In the rows, 128 means zero.
Each row of numbers stands for one node and depends on some of the facts below. Use the named rows to name the rest.

Known rows:
pluskir: [133 130 143 120 136 143 114 138 114 108 131 142 103 112 101 110 153 111
 108 141 121 120 140 146 137 110 127 138 131 124 138 127 131 118 128 135
 144 143 113 119 146 147 129 124 142 136 131 142 130 127 111 131 131 115
 146]
skune: [113  91  97 168 113 151 105 104 144 140 151  98 108 111  96  99 129 144
 129 124 117 121 119 137 100 130 137 125 102 115 153  85 114 152 135 133
 145 135 124 129 144 136 128 137 113 118 103 120 153 104  92  80 118 123
 149]
kuzik: [135 112 130 120 139 145 141 131 166 132 114 142 133 109 128 121 127 134
 135 145 107 134 130 140 130 109 126 127 140 132 140 131 118 108 139 135
 157 140 122 137 116 118 138 127 156 152 143 154 127 134 123 114 130 124
 141]
plagil: [126 110 143 127 141 137 138 138 131 127 126 138 117 108 124 126 135 143
 130 145 105 123 120 146 141 120 133 130 130 121 130 138 113 119 136 126
 145 139 132 137 128 121 134 141 144 143 134 143 133 128 127 132 133 118
 136]
klugon: [137 136 127 117 122 143 127 140 158 128 114 156 126 127 120 124 143 116
 119 158 112 132 148 127 139 109 110 138 154 142 138 124 127 102 124 125
 161 134 115 127 134 128 138 106 150 139 153 148 119 146 143 116 135 107
 135]
druflas: [129 118 120 119 160 116 164 172 119 106 116 105 138  96 121 154 137 153
 138 110 128 114  81 161 141 128 148  92 130 109 152 122 140 101 147 123
 145 126 121 106 131 121  97 151 116 177 143 166  93 149 135  87 155 129
 133]
noskek: [111 108  80 172  89 147 111 117 159 154 143 115 121 134 107 117 127 140
 131 137 124 128 128 120 107 135 116 132 126 131 147  79 118 142 124 115
 155 122 127 133 149 128 127 116 106 111 121 117 141 122 133  74 127 107
 133]
fesker: [127 116 142 126 136 137 134 140 127 125 125 140 117 111 123 125 139 136
 126 146 110 124 125 144 141 119 129 134 134 124 131 136 116 118 133 127
 145 138 130 135 131 123 131 135 142 142 137 141 132 130 131 132 134 114
 133]
voza: [142 111 129 102 147 133 147 143 123 162 131 154 117 128 140 137 108 114
 154 122 152 156 136 190 137 108 129 133 122 136 135 167 121 121 152 123
 137 111 143 115 144 129 138 145 128 110 105 169 141 111 136 174  85 108
 134]
tidodas: [126 110 144 127 141 138 138 138 132 127 126 139 117 107 124 127 136 145
 130 147 104 123 120 145 141 119 133 130 130 121 130 139 112 119 135 126
 144 140 132 138 126 120 134 141 145 143 135 143 134 129 128 134 133 117
 135]
pluskogom: [122 120 142 126 125 129 127 146 116 127 126 146 108 119 120 126 146 129
 120 151 116 125 124 141 144 122 128 134 139 129 123 139 113 117 124 121
 141 136 133 135 139 114 124 129 138 141 145 138 125 132 144 141 133 103
 129]
skozu: [123 109 128 130 146 149 144 145 167 133 134 154 117 108 114 138 125 159
 135 152  87 121 120 140 144 117 127 127 125 121 127 132 120 116 135 114
 146 133 122 133 132 132 143 134 150 130 136 153 125 143 132 126 132 118
 148]
trazune: [118 101  87 180 104 153 127 112 155 152 143 101 136 123 123 124 115 160
 143 130 117 121 127 128 111 141 117 137 117 116 156  75 116 150 138 117
 160 124 140 138 137 140 138 138 105 105 104 114 162 114 122  70 135 124
 127]
grulim: [134 136 131 129 130 148 138 147 142 124 124 153 128 123 123 137 137 137
 124 154 105 121 144 133 151 119 108 144 143 127 138 120 129 113 129 114
 158 131 125 128 139 149 144 122 140 123 137 141 133 144 144 122 144 113
 131]
natin: [135 122 120 115 173 129 151 167 118  89 125 104 127  87  98 140 144 142
 128 100 126 107  90 168 135 117 150  94 115 101 162 113 156 104 150 133
 143 131 102  91 141 152 101 150 120 169 130 171  96 144 104  82 150 139
 153]
dralas: [127 111 144 127 141 138 138 138 132 126 126 138 117 107 123 127 135 144
 130 147 104 123 122 145 142 119 133 131 131 121 131 138 112 119 135 126
 145 139 132 137 127 123 134 141 145 142 135 143 134 128 127 132 132 118
 135]
kloflu: [125 120 142 125 129 132 131 141 118 125 123 142 114 116 123 124 143 129
 122 147 117 125 126 142 142 121 128 134 139 127 128 137 115 116 128 126
 144 137 132 135 135 117 127 132 140 143 141 139 128 129 137 137 133 109
 129]
tiges: [127 117 141 126 135 137 134 140 127 125 124 141 117 112 122 125 138 135
 126 145 111 124 125 144 141 119 129 133 134 124 130 136 116 117 132 126
 146 138 130 135 131 123 131 135 142 142 137 141 131 129 131 131 134 114
 132]
zostam: [131 133 120 116 145 112 153 175 106 102 111 109 135 106 119 149 150 132
 127 113 141 116  92 155 142 127 140  98 140 117 154 118 144  97 137 124
 148 125 119 101 140 121  91 136 111 178 151 161  88 151 144  88 157 119
 128]
meri: [126 107 144 128 144 138 141 138 134 128 127 137 118 105 124 127 133 150
 132 146 100 122 117 147 141 120 135 129 128 119 130 139 111 120 137 126
 143 140 133 139 125 120 135 144 146 143 133 144 135 128 125 133 133 120
 136]

Some facts about the nodes:
Ω: sits directly inside; ε: refers to
bamuben -Ω-> tapi; sipim -Ω-> deklin; pogrik -Ω-> letruk; kleno -Ω-> skune; kazi -Ω-> truvos
fesker -Ω-> rugrir; klinaskan -Ω-> pazom; breskosas -Ω-> giga; greplil -Ω-> letruk; daklogrok -Ω-> grugos
sipesti -Ω-> treplan; klumugrol -Ω-> feki; zotrilo -Ω-> stabir; puvo -Ω-> skala; mubrar -Ω-> grema
galivus -Ω-> butu; trizon -Ω-> midel; dribaflin -Ω-> plodak; voklor -Ω-> guvok; flestor -Ω-> fubo
kuger -Ω-> skala; pluzer -Ω-> plape; gripusu -Ω-> midel; rastus -Ω-> grema; fludo -Ω-> tokestu
sufa -Ω-> grugos; stigel -Ω-> grini; stesek -Ω-> midel; skogrik -Ω-> kudul; klevo -Ω-> noskek
trenol -Ω-> skeplos; skitor -Ω-> stilis; makluse -Ω-> letruk; drekloru -Ω-> stabir; nuno -Ω-> dokas
bakos -Ω-> truvos; gratra -Ω-> bapa; restus -Ω-> lugrek; fibro -Ω-> skala; tregin -Ω-> feki
gugun -Ω-> midel; kligru -Ω-> skune; gikli -Ω-> truvos; brarim -Ω-> plodak; zoker -Ω-> deklin
kluflom -Ω-> tapi; tivotam -Ω-> plafum; kiflar -Ω-> kudul; skozu -Ω-> guvok; meklis -Ω-> gupak
drigam -Ω-> grema; vatrur -Ω-> brugevos; drorol -Ω-> feki; beplo -Ω-> butu; tepo -Ω-> plape
fune -Ω-> letus; vukek -Ω-> midel; talin -Ω-> midel; tiges -Ω-> pliska; geskedres -Ω-> gupak
bedrol -Ω-> grema; bovim -Ω-> feki; dralas -Ω-> pazom; brokligam -Ω-> deklin; tedazes -Ω-> skune
skistem -Ω-> plafum; skulos -Ω-> rugrir; remer -Ω-> letruk; raklabruk -Ω-> plape; buvin -Ω-> grugos
bramon -Ω-> plafum; tubrekluk -Ω-> lugrek; pekazus -Ω-> gupak; grusi -Ω-> truvos; lidrim -Ω-> gupak
kladrim -Ω-> bapa; florel -Ω-> letruk; ploklus -Ω-> stuko; kozilin -Ω-> pliska; tronil -Ω-> letus
nuse -Ω-> stilis; keta -Ω-> deklin; plagil -Ω-> dreplas; flarogas -Ω-> letruk; druklin -Ω-> gupak
skodutren -Ω-> zagon; zetran -Ω-> plodak; trusta -Ω-> breklek; grulim -Ω-> kudul; pluskir -Ω-> letus
meri -Ω-> butu; brimuk -Ω-> plape; pofak -Ω-> guvok; paten -Ω-> kudul; baflupal -Ω-> guvok
kufas -Ω-> zagon; tiste -Ω-> truvos; flezil -Ω-> dreplas; trafol -Ω-> zagon; plola -Ω-> grezeflo
dritrir -Ω-> zagon; fegril -Ω-> skeplos; peflun -Ω-> zagon; druflas -Ω-> plape; sopugron -Ω-> skeplos
stopal -Ω-> nomal; tivegom -Ω-> grugos; livun -Ω-> plodak; drefo -Ω-> giga; zoste -Ω-> feki
gralim -Ω-> plafum; gruskel -Ω-> midel; klugon -Ω-> fubo; vestes -Ω-> midel; klutris -Ω-> plape
sosobir -Ω-> tokestu; plodos -Ω-> stabir; stobufos -Ω-> zagon; kloflu -Ω-> nomal; braplu -Ω-> tirek
flakam -Ω-> zagon; trogrir -Ω-> zagon; dofol -Ω-> butu; rusa -Ω-> feki; vekikal -Ω-> plape
ribrimuk -Ω-> midel; rebepek -Ω-> pazom; briklil -Ω-> bapa; tidodas -Ω-> skeplos; bronunen -Ω-> gupak
radre -Ω-> zagon; kuzik -Ω-> kleplin; suste -Ω-> nekleklal; klogrenun -Ω-> truvos; tedris -Ω-> pazom
sugil -Ω-> fubo; voza -Ω-> midel; fedral -Ω-> mabrafas; veplim -Ω-> stilis; gorabrar -Ω-> dreplas
nolu -Ω-> skala; natin -Ω-> plape; vaful -Ω-> zagon; tekles -Ω-> midel; pluskogom -Ω-> rugrir
tapok -Ω-> zagon; vikel -Ω-> fubo; soflin -Ω-> breklek; zostam -Ω-> plape; leflu -Ω-> fubo
rufla -Ω-> tirek; bamuben -ε-> kuger; bamuben -ε-> tedris; bamuben -ε-> skozu; sipim -ε-> kuger
sipim -ε-> brugevos; pogrik -ε-> skitor; pogrik -ε-> tronil; pogrik -ε-> trazune; pogrik -ε-> kozilin
pogrik -ε-> brarim; pogrik -ε-> gugun; kleno -ε-> meklis; zagon -ε-> fludo; zagon -ε-> vatrur
zagon -ε-> flezil; zagon -ε-> raklabruk; zagon -ε-> natin; sipesti -ε-> flezil; sipesti -ε-> rugrir
klumugrol -ε-> meri; klumugrol -ε-> tidodas; zotrilo -ε-> vekikal; zotrilo -ε-> grezeflo; zotrilo -ε-> tepo
breklek -ε-> zetran; breklek -ε-> dokas; mubrar -ε-> plafum; mubrar -ε-> fibro; mubrar -ε-> gugun
galivus -ε-> kozilin; galivus -ε-> grini; giga -ε-> kuger; giga -ε-> nomal; giga -ε-> brarim
giga -ε-> trizon; sufa -ε-> klutris; stigel -ε-> kiflar; stigel -ε-> skozu; stesek -ε-> flarogas
dreplas -ε-> vatrur; klevo -ε-> rusa; truvos -ε-> pluzer; truvos -ε-> kuger; truvos -ε-> brugevos
truvos -ε-> geskedres; makluse -ε-> tokestu; makluse -ε-> druflas; drekloru -ε-> skodutren; drekloru -ε-> tapok
nuno -ε-> vaful; bakos -ε-> brarim; bakos -ε-> florel; zoker -ε-> voklor; zoker -ε-> livun
zoker -ε-> trizon; vukek -ε-> feki; vukek -ε-> paten; vukek -ε-> vutir; talin -ε-> brugevos
talin -ε-> grini; talin -ε-> florel; bedrol -ε-> dralas; bovim -ε-> rufla; tedazes -ε-> pofak
tedazes -ε-> tapok; skulos -ε-> meri; remer -ε-> breskosas; remer -ε-> klutris; tubrekluk -ε-> plodos
tubrekluk -ε-> kuzik; tubrekluk -ε-> vutir; pekazus -ε-> skistem; pekazus -ε-> plagil; grusi -ε-> tregin
grusi -ε-> dritrir; pliska -ε-> voklor; pliska -ε-> livun; nekleklal -ε-> tedris; ploklus -ε-> trenol
nuse -ε-> buvin; druklin -ε-> gruskel; druklin -ε-> vaful; trusta -ε-> kazi; trusta -ε-> nomal
grulim -ε-> brarim; pluskir -ε-> natin; pluskir -ε-> skune; fubo -ε-> vatrur; baflupal -ε-> trenol
baflupal -ε-> kufas; trafol -ε-> skune; peflun -ε-> livun; peflun -ε-> vutir; sopugron -ε-> klutris
sopugron -ε-> tronil; stopal -ε-> voza; tivegom -ε-> fludo; tivegom -ε-> letruk; plodak -ε-> gratra
zoste -ε-> druflas; gralim -ε-> drigam; gralim -ε-> klogrenun; butu -ε-> dravakim; klugon -ε-> kuger
klugon -ε-> breskosas; klugon -ε-> vutir; klugon -ε-> kladrim; vestes -ε-> skozu; sosobir -ε-> stuko
kudul -ε-> tronil; kudul -ε-> klogrenun; stobufos -ε-> keta; stobufos -ε-> trazune; kloflu -ε-> tapok
braplu -ε-> grugos; flakam -ε-> plafum; trogrir -ε-> tivotam; kleplin -ε-> deklin; kleplin -ε-> skeplos
ribrimuk -ε-> pladim; rebepek -ε-> tekles; rebepek -ε-> letus; rebepek -ε-> drefo; noskek -ε-> nomal
gupak -ε-> tekles; suste -ε-> letus; suste -ε-> vutir; plape -ε-> natin; veplim -ε-> fegril
veplim -ε-> tiste; gorabrar -ε-> fegril; nolu -ε-> flestor; nolu -ε-> kladrim; pazom -ε-> fune
pazom -ε-> dofol; pluskogom -ε-> zetran; pluskogom -ε-> grezeflo; vikel -ε-> bronunen; vikel -ε-> midel
vikel -ε-> fedral; soflin -ε-> skala; soflin -ε-> vutir; zostam -ε-> beplo; lugrek -ε-> trenol
lugrek -ε-> plafum; lugrek -ε-> bramon; leflu -ε-> mabrafas

Name these rows:
No name comes twice in this set of rows, the named rows included.
[134 115 127 125 144 151 146 138 170 132 121 147 134 110 126 132 123 146
 137 147  98 128 131 138 137 113 121 130 135 127 139 126 123 111 139 125
 158 135 121 134 121 133 145 130 153 138 137 154 131 140 127 114 136 125
 141] -> breskosas
[114 119  77 169  81 148 106 118 160 153 139 120 123 141 106 118 132 130
 126 142 127 129 139 114 109 133 108 136 134 137 150  74 122 138 120 114
 161 120 125 128 154 132 128 107 106 107 127 115 138 127 141  72 130 101
 130] -> giga
[124 100 102 176 109 148 129 105 141 148 136  91 142 118 132 117 119 160
 144 131 115 121 128 130 112 141 121 138 121 113 163  82 107 151 141 126
 162 133 147 143 126 136 140 147 106 114 101 109 173 106 114  71 136 128
 120] -> plafum
[ 70 122  67 222  78 178 109 130 131  98 163 160 101  84 110 102  88  47
 101  55 213 126 136 146  76 108 113 184 137 132  80  80 164 155 146 157
 114 128 112 209 156 166  76 100 148 109 123  86 106  77 107 121 183 140
 166] -> zagon
[137 130 130 115 123 139 128 134 152 128 108 146 129 123 125 116 141 109
 123 149 121 137 143 132 131 109 117 133 154 143 140 130 123 102 128 136
 160 137 118 132 126 117 131 110 151 153 152 149 119 139 134 114 132 113
 133] -> tubrekluk
[135 139 134 129 127 146 136 148 132 123 124 151 126 125 124 137 141 132
 122 154 110 119 146 134 152 120 108 147 145 127 138 121 129 114 127 114
 157 132 126 128 141 147 142 123 136 122 137 138 134 142 146 124 145 110
 126] -> galivus
[105 100  95 171  84 132 103 114 128 153 141 105 109 131 110 109 137 135
 126 135 132 129 117 126 107 140 129 128 124 130 139  93 104 147 121 121
 145 127 139 138 148 104 114 124 102 123 124 110 140 110 134  91 122 100
 126] -> breklek
[143 143 145 128 126 141 137 141 110 117 116 138 137 124 136 130 144 123
 121 149 122 120 152 136 151 122 107 154 153 126 147 121 125 116 130 125
 162 137 136 132 133 147 141 129 132 129 133 129 146 132 141 122 150 115
 114] -> mubrar
[153 132 118  89 130 134 137 139 143 163 113 163 128 143 141 126 114  81
 146 126 167 170 158 175 127  96 113 136 146 157 146 158 129 104 144 131
 153 110 128 109 143 125 136 114 135 121 123 176 128 121 143 155  84 102
 131] -> vukek
[137 132 135 125 130 144 136 141 138 124 119 146 129 120 126 129 138 128
 125 151 111 125 143 135 144 116 113 142 146 129 140 125 125 111 130 124
 159 136 126 131 132 137 140 122 143 134 139 142 134 138 138 120 140 115
 128] -> sufa
[139 126 115  99 134 137 139 153 139 163 133 173 113 142 128 143 111 106
 146 130 152 158 147 179 140 103 115 136 130 146 131 159 132 114 142 111
 140 102 131 106 160 137 138 123 127  99 115 173 126 127 153 169  86  95
 138] -> vestes
[127 111 123 130 149 156 149 145 182 135 131 156 126 108 117 141 120 164
 140 152  82 123 126 138 143 115 122 128 126 122 132 127 124 114 139 114
 154 132 118 132 127 139 150 133 154 127 136 157 127 147 131 117 135 124
 149] -> kuger
[126 119 101 172  85 139 112 109 115 143 130  94 137 135 130 109 136 125
 128 131 143 126 141 124 110 141 112 146 138 127 162  78 113 146 128 128
 165 130 145 138 139 130 126 126  97 117 113 101 163 106 128  75 137 112
 109] -> lugrek

Now the same nodes, written a new way:
Known rows:
breklek: [132 107 114 152 142 107 115 125 138 218 126  77 147 129 124 120 125 117
  99  83 123 142 124 129  73 118 121 128 133 149 110 138]
leflu: [121 124 130 127 121 131 135 125 117 111 130 136 129 130 128 131 134 137
 148 156 127 128 127 130 141 137 133 131 135 119 125 131]
rusa: [136 124 153 143 118 171 147 135 128 102 137 144 149 124 124 155 119 171
 102 124 114 125 118 128 155 130  98 109 146 109 102 144]
grini: [151 121 128 139 133 112 100 132 160 185 119 117 156 124 134 116 113 105
  74  65 130 126 129 118  65 112 113 127 125 144 129 124]
stuko: [143 122 114 142 141 124 105 132 157 180 119  99 165 124 132 123 115 113
  80  68 127 137 135 123  75 116 123 129 130 143 124 132]
sosobir: [120 125 128 127 122 128 135 125 117 112 131 133 128 130 128 131 134 138
 148 151 128 128 127 129 141 136 134 129 133 121 126 131]
ploklus: [114 127 128 145 113 122 124 129 119 103 128 134 125 134 109 134 132 122
 133 158 117 121 132 129 147 127 142 128 131 116 133 135]
skune: [153 121 117 142 147 130 107 134 162 161 121  89 144 123 134 122 110 115
  78  71 114 133 135 123  78 114 109 137 129 141 144 137]
pluskogom: [116 120 127 135 123 132 144 121 107 158 136 122 107 132 121 124 140 136
 160 162 117 132 112 139 143 131 126 129 130 117 107 138]
sugil: [124 128 129 126 120 139 134 126 122 111 128 142 128 129 128 130 131 135
 144 153 125 127 126 132 142 134 130 132 132 116 125 131]
tregin: [137 124 151 144 117 172 147 135 128 102 137 144 150 124 125 155 119 172
 103 125 113 125 118 127 155 131  99 109 146 108 101 144]
trazune: [155 116 126 136 124 114 103 129 161 186 124 118 156 127 129 116 109 106
  61  58 140 126 134 119  74 114 114 128 122 149 134 133]
gratra: [128 134 128 124 120 147 134 128 127 113 128 145 130 128 131 129 129 133
 140 147 123 126 126 131 144 131 129 130 128 113 123 131]
gralim: [126 114 135 117 112 119 139 120 116 117 137 141 124 132 127 128 133 142
 141 148 145 126 128 128 142 142 129 131 132 130 133 134]
pekazus: [139 118 133 130 122 144 139 117 119  84 113 121 159 138 121 140 140 137
 161 175 155 121 101 150 120 138 172 144 126 136 167 121]
bedrol: [120 124 129 127 121 131 135 125 117 111 130 135 128 130 127 131 134 138
 149 154 127 128 127 130 141 136 133 131 134 119 126 131]
zoste: [128 114 153 146 118 154 149 132 118 100 139 132 151 126 122 157 124 177
 111 131 120 127 120 125 151 136 104 108 152 114 104 144]
vekikal: [ 95 137 118 116 139 134 114 139 109 143 132 124 132 149 142 125 132 133
 192 113 134 116 101 133 191 119 110 116 101 126 112 160]
stobufos: [140 121 124 113 116 105 157 121 137 123 152 134  73 135 129 145 154 115
  93 194 130 138 123 114 146 129 149 106 114 123 169 102]
treplan: [140 118 116 144 141 115 106 130 152 181 120  93 162 125 130 124 117 115
  84  70 129 137 136 122  73 117 124 129 132 147 125 132]

Name these rows:
No name comes twice in this set of rows, the named rows included.
[139 129 141 118 105 133 129 126 130 117 132 167 119 129 129 121 125 125
 123 139 134 114 123 127 141 128 119 129 121 118 133 129] -> kozilin
[144 142 111 110 125 141 155 128 151 110 144 141  99 129 142 148 150 119
  95 190 119 144 127 115 149 125 156 106 115 109 157 100] -> skodutren
[115 126 136 133 129 114 128 128 112 109 125 131 125 128 129 130 139 133
 162 158 122 123 121 126 127 133 133 127 136 119 122 117] -> stigel
[116  85 115 104 126  21  85 132 143 187 119 134  86 124 136 123 108  86
 161  30  84 170 152 135  35 132 125 130 140 119 103 109] -> truvos
[148 161 125 124 143 119 123 136 100 175 137  56 127  90 108  98  92 159
  96   5 145 131 146 121  61  98 168 118 106 184  83 129] -> midel
[117 120 129 128 121 122 136 123 112 109 131 130 132 131 128 132 137 142
 154 158 131 129 128 128 139 140 137 131 139 121 126 132] -> vikel
[139 136 114 117 128 130 157 126 143 120 145 130  80 132 134 147 153 114
  97 195 114 143 123 119 150 123 150 107 114 113 160 100] -> radre
[114 124 137 125 132 117 137 124 114 114 126 136 117 130 125 133 136 130
 151 146 136 129 128 133 141 139 125 130 136 132 126 120] -> nolu
[148 132 146 130 128 151 130 123 129  85 103 146 149 134 128 133 137 120
 159 169 146 111  92 150 111 128 156 142 119 128 164 103] -> geskedres
[135 128 136 120 108 137 133 125 128 116 132 158 123 130 128 124 127 129
 128 143 133 120 125 129 144 132 123 130 125 118 132 133] -> keta
[126 115 142 124 111 107 132 122 115 114 134 146 117 131 126 125 134 134
 143 153 137 118 123 124 132 137 126 129 132 126 136 126] -> galivus
[112 123 130 146 113 118 125 128 116 100 128 133 126 134 108 135 134 124
 138 163 117 122 132 129 147 130 143 129 134 117 133 135] -> baflupal
[136 124 122 141 154 123 112 130 159 184 112 106 154 125 126 128 115 100
  74  56 137 141 141 132  86 121 111 131 132 158 122 121] -> skala
[134 131 114 118 129 122 158 125 139 120 146 124  80 133 133 149 155 117
 103 198 116 144 124 117 147 127 154 106 118 115 160 100] -> trogrir
[104 143 128 133 133 122 137 114 111 141 133 140 120 128 130  97 153 113
 132 195 158 110 149 108 163 141 108 144 138 141 123 123] -> remer

The same nodes again, as new rows of numbers:
Some nodes and their rows:
paten: [120 127 130 135 138 132 134 120 142 133 130 126 123 128 126 127 127 137
 124 135 134 124 114 117 124 117 133 120 143 132 125 124 127]
vekikal: [139 152 146 124 159 115 101 149 113 187 116 156 147 115 116 103 132 140
 123 104 120 154  49 132 128 106  88  90 135  71 149 109 124]
zetran: [120 134 139 143 133 131 132 123 142 137 124 126 126 133 125 130 126 139
 131 134 132 121 116 112 125 120 133 122 143 131 124 120 132]
pladim: [126 104 126 129  95 117 125 135 139 129 112 121 152 159 149 140 109 127
 100 144 127 141 115 123 150 121 122 127 116 126 112 130 137]
bronunen: [115 115 129 130  95 108 146 149 153 141 129 115 103  48 124 101 123 179
 145 156 150 115 113 137 149  95 141 141 121 153 125 103  71]
vikel: [123 133 121 137 140 123 119 123 123 110 148 126 126 120 125 129 136 128
 136 128 136 131 137 139 132 132 138 127 123 140 141 130 117]
stuko: [130  99 133 127 108 121 132 142 138 143 127 126 154 148 132 135 108 120
  96 136 117 141 112 109 167 116 134 143 111 130  92 140 141]
skala: [135 108 133 126 113 131 132 140 143 141 110 116 140 151 142 131 105 121
 106 139 127 137 119 128 136 122 127 128 134 138 114 136 133]
druflas: [137 140 122 108 137 127  93 130  92 177 139 142 156 109 148  98 146 148
  90  99 110 157  43 138 127  98  90 112 141  58 166 100 122]
grema: [139 114 131 128 111 129 124 146 131 130 115 117 142 148 143 130 110 116
 115 134 123 139 132 135 142 133 126 133 124 141 121 136 130]
gruskel: [122 127 140  51 119  87 153  67 105 161 129 117 149  87 127 128 151 118
 139 121 165 113 138  83  72 125 137 171 100  86  79 144 132]
tregin: [ 89 135 155 120 115 151 104  77 130 166 151 138 104 132 106 121 134 105
  99 126 121 141 152  52 139 155 105 102 185 173 127 109 139]
dralas: [119 111 107 105 147 135 133 105 139 112 138 117 110 117 139 107 125 133
 113 149 138 128 110 132 113 126 119 112 143 126 139 129 117]
kozilin: [122 125 130 132 134 131 134 122 140 136 128 125 125 129 127 127 126 135
 123 135 133 125 114 119 123 117 132 121 140 130 123 125 129]
tronil: [121 126 130 134 135 131 134 120 141 135 129 125 124 129 125 127 127 136
 123 135 134 125 114 119 123 118 132 120 141 131 124 125 128]
midel: [136 112 129  61  91  93 155  99 119 152 101 112 157 121 154 139 128 102
 119 132 162 125 138 105  84 124 116 150 104  95  72 149 131]
kleplin: [138 114 123 130 105 116 118 151 122 109 126 127 148 145 140 136 113 108
 119 134 120 144 140 138 164 141 122 134 100 134 116 141 128]
voklor: [121 127 130 136 136 131 134 120 141 134 130 125 123 128 125 127 127 136
 125 135 135 124 114 118 124 117 132 119 142 132 125 125 127]
galivus: [130 139 126 143 135 128 122 133 122 114 141 129 125 121 124 131 136 124
 141 121 131 128 141 138 132 132 134 127 128 139 137 130 119]
nuse: [118 153 160 152 126  99 100 123 122 131 106 124 141 150 117 148 135 147
 164 127 152 135 153 151 112 145 148 128 119 149 167 118 132]

Which node is each row?
No name comes twice in this set of rows, the named rows included.
[134 100 124  97 124 125 128 131 147 126  93 107 125 153 150 115  99 119
 110 157 142 142 122 154 111 141 110 106 134 139 137 140 125] -> mabrafas
[104 112 138 116  92 139 110 103 140 168 132 129 125 162 128 139 118  95
  73 131 136 160 150  95 140 141 105  94 167 179 118 127 134] -> feki
[126 133 117 119 151 123 118 121 129  95 129 120 108 120 131 116 130 124
 148 141 148 131 144 161 108 150 121 104 132 144 163 132 109] -> leflu
[125 131 114 151 123 142 143 127 142 138 138 127 127 130 138 141 135 134
 111 122 135 122 113 126 120  99 134 117 153 131 119 121 123] -> fegril
[ 89 136 134 125 113 138 101  82 128 153 161 141 109 136 110 137 144 100
  95 121 139 152 163  88 133 149 108  87 172 180 138 117 125] -> drorol
[133 136 126 139  93 117 138 170 136 112 128 118  94  38 128  96 125 158
 174 145 139 110 144 154 151 122 126 139 120 159 139 104  59] -> pekazus
[126 133 119 125 129 128 115 122 116  89 136 127 121 118 137 115 130 124
 142 137 124 126 139 130 136 152 115 126 122 125 144 124 122] -> braplu
[126 125 135 118 142 119 112 122 111 128 151 124 136 116 115 120 135 130
 131 120 125 136 140 133 140 139 150 154 110 138 141 137 127] -> nuno
[126 150 119  87  94  79 145  86  95 116 131 131 155  93 144 152 164 104
 160 114 167 113 160 104  84 133 117 151  86  81  84 135 121] -> ribrimuk
[131 104 128 110 109 131 124 129 137 114 108 112 134 147 154 115 102 122
 109 156 120 134 117 119 141 141 108 126 129 126 123 130 133] -> grugos
[ 87 138 138 124  92 160 100  69 122 142 151 132 104 136 137 121 140 109
  89 131 116 137 149  55 134 156  87  96 196 159 139  94 136] -> rusa

